Below are the code and all the weights of a small trained network. Each question names an input and a target symbol and asks about switching units off, where a switched-off unit gives its printed mean instead of its output.

import numpy as np


def w(rows, s, z=0):
    codes = np.array(rows[::2]) - 128.0
    scale = np.full(codes.shape[1], s)
    scale[-1] = z or s
    return codes * scale


def f(y):
    return y / 2 * (1 + np.tanh(0.7978845608 * (y + 0.044715 * y**3)))


def softmax(a):
    e = np.exp(a - a.max(-1, keepdims=True))
    return e / e.sum(-1, keepdims=True)


def log_softmax(a):
    a = a - a.max(-1, keepdims=True)
    return a - np.log(np.exp(a).sum(-1, keepdims=True))


def net(x, mask):
    ids = ['βγδζθλμξστφψ'.index(c) for c in x.split()]
    T = len(ids)
    res = E[ids] + P[:T]
    r = res
    for j in range(3):
        rows = slice(2 * j, 2 * j + 2)
        q, k, v = (r @ M[0][rows].T for M in (Q, K, V))
        z = softmax(np.where(np.tri(T) > 0, q @ k.T / 2**0.5, -1e9)) @ v
        o = O[0][rows]
        res = res + np.where(mask[j], z, o[:, -1]) @ o[:, :-1]
    y = f(res @ A[0][:, :-1].T + A[0][:, -1])
    res = res + np.where(mask[3:19], y, B[0][:, -1]) @ B[0][:, :-1]
    return log_softmax(res[-1] @ U[:, :-1].T + U[:, -1])


Q, K, V, O, A, B = {}, {}, {}, {}, {}, {}
E = w([
[104,204,105,150],'β',
[147,180,131,153],'γ',
[128,93,99,143],'δ',
[170,80,133,143],'ζ',
[98,156,219,4],'θ',
[194,126,143,149],'λ',
[105,143,88,145],'μ',
[135,131,164,156],'ξ',
[137,125,104,145],'σ',
[114,144,130,150],'τ',
[122,119,105,145],'φ',
[156,115,158,151],'ψ',
],0.03)
P = w([
[145,123,87,140],'0',
[132,107,185,206],'1',
[138,112,129,197],'2',
[140,111,111,197],'3',
[159,133,2,44],'4',
[140,140,60,69],'5',
[138,142,66,75],'6',
[136,134,119,183],'7',
[143,138,54,107],'8',
[141,139,52,102],'9',
[134,145,38,71],'10',
],0.01)
Q[0] = w([
[91,127,167,61],'H1',
[103,112,143,255],'H1',
[120,113,82,137],'H2',
[114,126,138,172],'H2',
[140,203,118,136],'H3',
[108,131,120,143],'H3',
],0.024)
K[0] = w([
[139,123,54,250],'H1',
[149,145,90,8],'H1',
[93,135,188,118],'H2',
[147,123,94,85],'H2',
[137,120,184,52],'H3',
[113,141,101,116],'H3',
],0.015)
V[0] = w([
[60,23,99,133],'H1',
[247,69,131,127],'H1',
[174,111,156,127],'H2',
[141,116,98,38],'H2',
[168,122,117,122],'H3',
[155,129,65,187],'H3',
],0.015)
O[0] = w([
[159,39,16,145,2],'H1',
[5,146,86,137,98],'H1',
[95,109,131,165,157],'H2',
[94,111,21,78,110],'H2',
[106,127,104,98,132],'H3',
[168,160,116,91,22],'H3',
],0.016,0.0095)
A[0] = w([
[125,188,121,82,157],'N1',
[187,140,63,159,190],'N2',
[127,136,78,169,197],'N3',
[103,128,153,3,65],'N4',
[151,150,183,115,135],'N5',
[159,98,77,122,98],'N6',
[186,106,126,222,124],'N7',
[131,85,116,58,202],'N8',
[93,158,132,101,136],'N9',
[181,162,148,135,108],'N10',
[167,111,149,164,84],'N11',
[165,104,147,44,106],'N12',
[110,73,136,114,131],'N13',
[164,69,151,127,145],'N14',
[196,129,45,194,9],'N15',
[113,87,186,154,162],'N16',
],0.014)
B[0] = w([
[126,65,125,126,200],'N1',
[182,87,137,109,157],'N2',
[171,94,151,182,153],'N3',
[138,123,118,161,173],'N4',
[117,133,88,140,255],'N5',
[79,152,94,147,140],'N6',
[114,116,69,95,194],'N7',
[153,164,195,150,158],'N8',
[165,108,152,119,181],'N9',
[121,127,129,94,205],'N10',
[106,143,163,106,171],'N11',
[9,115,110,131,163],'N12',
[100,143,83,119,135],'N13',
[175,116,146,120,162],'N14',
[22,103,176,54,138],'N15',
[140,149,89,126,236],'N16',
],0.013,0.022)
U = w([
[89,156,94,46,1],'β',
[156,186,172,130,201],'γ',
[114,50,73,127,170],'δ',
[118,69,79,217,62],'ζ',
[87,117,34,151,156],'θ',
[50,112,148,138,101],'λ',
[143,74,151,70,54],'μ',
[86,216,27,147,57],'ξ',
[215,82,145,197,219],'σ',
[189,137,58,99,174],'τ',
[173,50,126,129,122],'φ',
[139,159,144,255,27],'ψ',
],0.01,0.0061)

Each question gives the input, a string of symbols that net reads in full, and the target symbol t.
The units are the heads (2 rows each of Q, K, V and O) and the neurons (one row each of A and B). Each row of codes is followed by its name. A weight is (code - 128) times the scale printed after its matrix; where a second scale follows, it is the last column's (O, A, B and U).
mask holds one flag per unit, heads first, then neurons. A switched-off unit (its flag False) gives its mean, the last column of its rows in O or B, instead of its output. The means were averaged over made-up inputs and are rounded, as every weight is.
A unit's drop is (log p(t) with every unit on - log p(t) with that unit switched off) / (log p(t) with every unit on - log p(t) with every unit switched off).
The circuit of an input: a set's keep is (log p(t) with only the set's units on - log p(t) with every unit switched off) / (log p(t) with every unit on - log p(t) with every unit switched off). Starting from the 12 units with the biggest drops (on a tie, the unit counted first), units are removed one at a time, each time the one whose removal leaves the highest keep (on an exact tie, the one counted first), for as long as the keep stays at least 0.8.
units of the circuit, in order: the units of the circuit, biggest drop first
top k neurons: the k neurons with the biggest drops, biggest first
heads that matter: for each layer, one digit per head in row order, 1 if its drop is at least 0.15 and else 0, layers parted by /
input λ τ γ ψ ζ θ γ, target ξ: top 3 neurons	[N7; N16; N5]
input θ λ θ θ γ δ σ, target σ: heads that matter	110
input δ ψ φ θ γ σ λ λ, target τ: heads that matter	100
input δ λ γ, target δ: units of the circuit, in order	[H1; N2]
input τ λ μ μ, target τ: heads that matter	111
input ψ ξ γ λ, target ψ: units of the circuit, in order	[H2; N1]
input σ λ μ μ, target σ: heads that matter	101
input ξ λ λ λ λ γ, target λ: top neuron	[N1]
input β β σ β, target β: heads that matter	101
input δ λ λ, target δ: heads that matter	100
input μ ψ γ λ, target μ: units of the circuit, in order	[H1; N15; H3; N16]
input σ ξ γ γ λ τ δ τ, target λ: units of the circuit, in order	[H1; N5]
input γ φ γ γ σ λ δ β γ, target λ: units of the circuit, in order	[H1; N16]
input ζ σ γ φ, target ζ: top 2 neurons	[N3; N8]
input φ γ τ δ, target φ: heads that matter	111
input τ β λ γ ζ γ μ ξ λ θ ξ, target γ: heads that matter	101
input ζ φ ζ λ, target ζ: units of the circuit, in order	[H1; N3]
input γ ξ λ φ λ γ γ λ, target λ: top neuron	[N1]
input ζ ψ σ, target ζ: units of the circuit, in order	[H1; N3]
input ζ σ γ μ θ, target λ: top 2 neurons	[N12; N8]
input λ γ ζ, target λ: units of the circuit, in order	[H1]
input λ λ θ γ δ γ ζ, target μ: units of the circuit, in order	[N12; H1; H3; N14]
input γ ψ θ ξ, target γ: top 3 neurons	[N11; N1; N14]
input μ θ λ β θ β ψ, target β: heads that matter	100
